Below are the code and all the weights of a small trained network. Each question names an input and a class and asks about switching units off, where a switched-off unit gives its printed mean instead of its output.

import numpy as np


def w(rows, s, z=0):
    codes = np.array(rows[::2]) - 128.0
    scale = np.full(codes.shape[1], s)
    scale[-1] = z or s
    return codes * scale


def norm(h):
    return h / np.sqrt((h * h).mean(-1, keepdims=True) + 1e-5)


def f(y):
    return np.maximum(y, 0)


def log_softmax(a):
    a = a - a.max(-1, keepdims=True)
    return a - np.log(np.exp(a).sum(-1, keepdims=True))


def net(x, mask):
    res = np.array(x, float).reshape(1, 3) / 4 @ E
    u = 0
    for l in range(4):
        y = f(norm(res) @ A[l][:, :-1].T + A[l][:, -1])
        res = res + np.where(mask[u : u + 4], y, B[l][:, -1]) @ B[l][:, :-1]
        u += 4
    return log_softmax(norm(res)[-1] @ U[:, :-1].T + U[:, -1])


A, B = {}, {}
E = w([
[137,152,227,118,34,155,53,169,127,77],'x0',
[131,157,1,123,17,19,60,91,105,133],'x1',
[80,140,129,92,40,211,197,76,165,223],'x2',
],0.0076)
A[0] = w([
[118,60,105,67,162,111,193,136,110,142,161],'0.n0',
[139,156,126,196,99,84,93,114,116,146,91],'0.n1',
[253,181,177,109,145,66,143,176,125,133,196],'0.n2',
[157,145,101,149,50,110,80,143,128,137,3],'0.n3',
],0.007,0.003)
B[0] = w([
[120,154,105,122,113,83,190,1,114,120,254],'0.n0',
[55,122,69,30,107,47,206,203,68,121,192],'0.n1',
[134,70,132,186,74,113,128,22,211,145,240],'0.n2',
[165,96,100,2,148,153,153,108,105,132,209],'0.n3',
],0.0068,0.0039)
A[1] = w([
[47,33,180,147,139,113,51,182,76,116,65],'1.n0',
[103,146,176,73,93,156,162,125,121,190,88],'1.n1',
[104,133,173,140,118,191,61,55,149,95,114],'1.n2',
[141,184,167,117,59,127,3,218,121,75,3],'1.n3',
],0.0063,0.003)
B[1] = w([
[114,154,64,199,166,150,112,108,133,228,168],'1.n0',
[68,102,142,158,45,120,90,57,212,54,254],'1.n1',
[133,229,19,84,105,194,254,119,60,83,223],'1.n2',
[201,204,213,125,139,143,150,136,23,198,205],'1.n3',
],0.0071,0.0041)
A[2] = w([
[122,158,178,105,121,169,87,114,100,183,8],'2.n0',
[113,57,255,131,213,212,176,187,177,117,249],'2.n1',
[97,113,110,105,122,103,170,60,154,60,182],'2.n2',
[191,115,125,176,206,96,48,158,80,30,113],'2.n3',
],0.0083,0.0016)
B[2] = w([
[187,120,141,174,236,108,158,120,166,171,160],'2.n0',
[98,109,57,38,69,2,78,149,67,150,249],'2.n1',
[161,152,164,148,162,171,67,230,127,94,254],'2.n2',
[44,100,148,122,39,210,119,71,236,134,180],'2.n3',
],0.0098,0.0079)
A[3] = w([
[201,125,148,131,157,184,109,203,103,91,129],'3.n0',
[161,119,255,123,82,133,119,127,85,162,70],'3.n1',
[97,123,87,208,219,114,177,85,131,136,3],'3.n2',
[65,98,149,166,64,163,169,92,228,151,66],'3.n3',
],0.0099,0.0035)
B[3] = w([
[150,171,111,152,163,224,144,217,182,159,170],'3.n0',
[171,130,114,195,252,121,202,66,77,150,206],'3.n1',
[208,179,243,169,187,138,226,89,38,105,182],'3.n2',
[117,52,184,202,154,91,47,120,178,58,254],'3.n3',
],0.012,0.0066)
U = w([
[88,100,69,5,52,53,103,144,68,114,253],'0',
[64,75,181,214,114,115,67,73,216,43,138],'1',
[199,160,169,176,185,128,216,80,48,127,150],'2',
[135,167,106,133,137,222,132,241,202,117,91],'3',
[75,152,138,138,129,164,125,119,157,176,4],'4',
],0.015,0.0044)

Each question gives the input, the list of numbers given to net, and the class t.
The units are the neurons (one row each of A and B). Each row of codes is followed by its name. A weight is (code - 128) times the scale printed after its matrix; where a second scale follows, it is the last column's (A, B and U).
mask holds one flag per neuron, layer by layer. A switched-off neuron (its flag False) gives its mean, the last column of its row in B, instead of its output. The means were averaged over made-up inputs and are rounded, as every weight is.
A unit's drop is (log p(t) with every unit on - log p(t) with that unit switched off) / (log p(t) with every unit on - log p(t) with every unit switched off).
The circuit of an input: a set's keep is (log p(t) with only the set's units on - log p(t) with every unit switched off) / (log p(t) with every unit on - log p(t) with every unit switched off). Starting from the 12 units with the biggest drops (on a tie, the unit counted first), units are removed one at a time, each time the one whose removal leaves the highest keep (on an exact tie, the one counted first), for as long as the keep stays at least 0.8.
units of the circuit, in order: the units of the circuit, biggest drop first
k most important neurons: the k neurons with the biggest drops, biggest first
k most important neurons of layer l: the k neurons of layer l with the biggest drops, biggest first
drop when u is switched off: that unit's drop, to one decimal
input [8,7,5], class 2: 2 most important neurons => [1.n3, 2.n1]
input [0,0,-3], class 3: 4 most important neurons => [0.n2, 2.n2, 3.n0, 1.n3]
input [4,3,2], class 2: 3 most important neurons => [2.n1, 0.n0, 3.n1]
input [-1,-3,0], class 3: units of the circuit, in order => [2.n2, 3.n0]
input [-8,5,4], class 2: units of the circuit, in order => [2.n1]
input [6,-6,-2], class 0: 2 most important neurons => [2.n1, 2.n2]
input [3,0,2], class 3: 4 most important neurons => [3.n0, 2.n1, 1.n1, 1.n2]
input [8,7,-2], class 2: 3 most important neurons => [1.n3, 2.n1, 3.n1]
input [-4,-4,2], class 0: 3 most important neurons => [2.n1, 1.n2, 0.n2]
input [7,6,7], class 1: 4 most important neurons => [2.n1, 1.n1, 2.n2, 3.n2]
input [8,-1,6], class 2: 4 most important neurons => [3.n1, 1.n3, 2.n3, 0.n2]
input [7,6,3], class 2: units of the circuit, in order => [1.n3, 3.n1]
input [-8,6,2], class 2: 2 most important neurons => [2.n1, 3.n2]
input [0,5,7], class 1: 2 most important neurons => [2.n1, 3.n3]
input [2,-5,6], class 1: 4 most important neurons => [1.n1, 1.n2, 0.n3, 3.n3]
input [3,-7,8], class 1: 3 most important neurons => [1.n1, 3.n3, 0.n3]
input [5,6,8], class 1: 2 most important neurons => [2.n1, 3.n3]
input [-1,-1,4], class 1: most important neuron of layer 0 => [0.n3]
input [-3,0,3], class 3: 3 most important neurons of layer 2 => [2.n2, 2.n1, 2.n3]
input [4,-6,1], class 0: most important neuron of layer 2 => [2.n1]
input [1,-4,1], class 0: drop when 2.n1 is switched off => 1.1
input [-2,-3,1], class 3: drop when 0.n0 is switched off => 1.7
input [-3,-1,8], class 1: drop when 3.n1 is switched off => 0.0
input [7,-4,5], class 2: drop when 2.n3 is switched off => 0.4
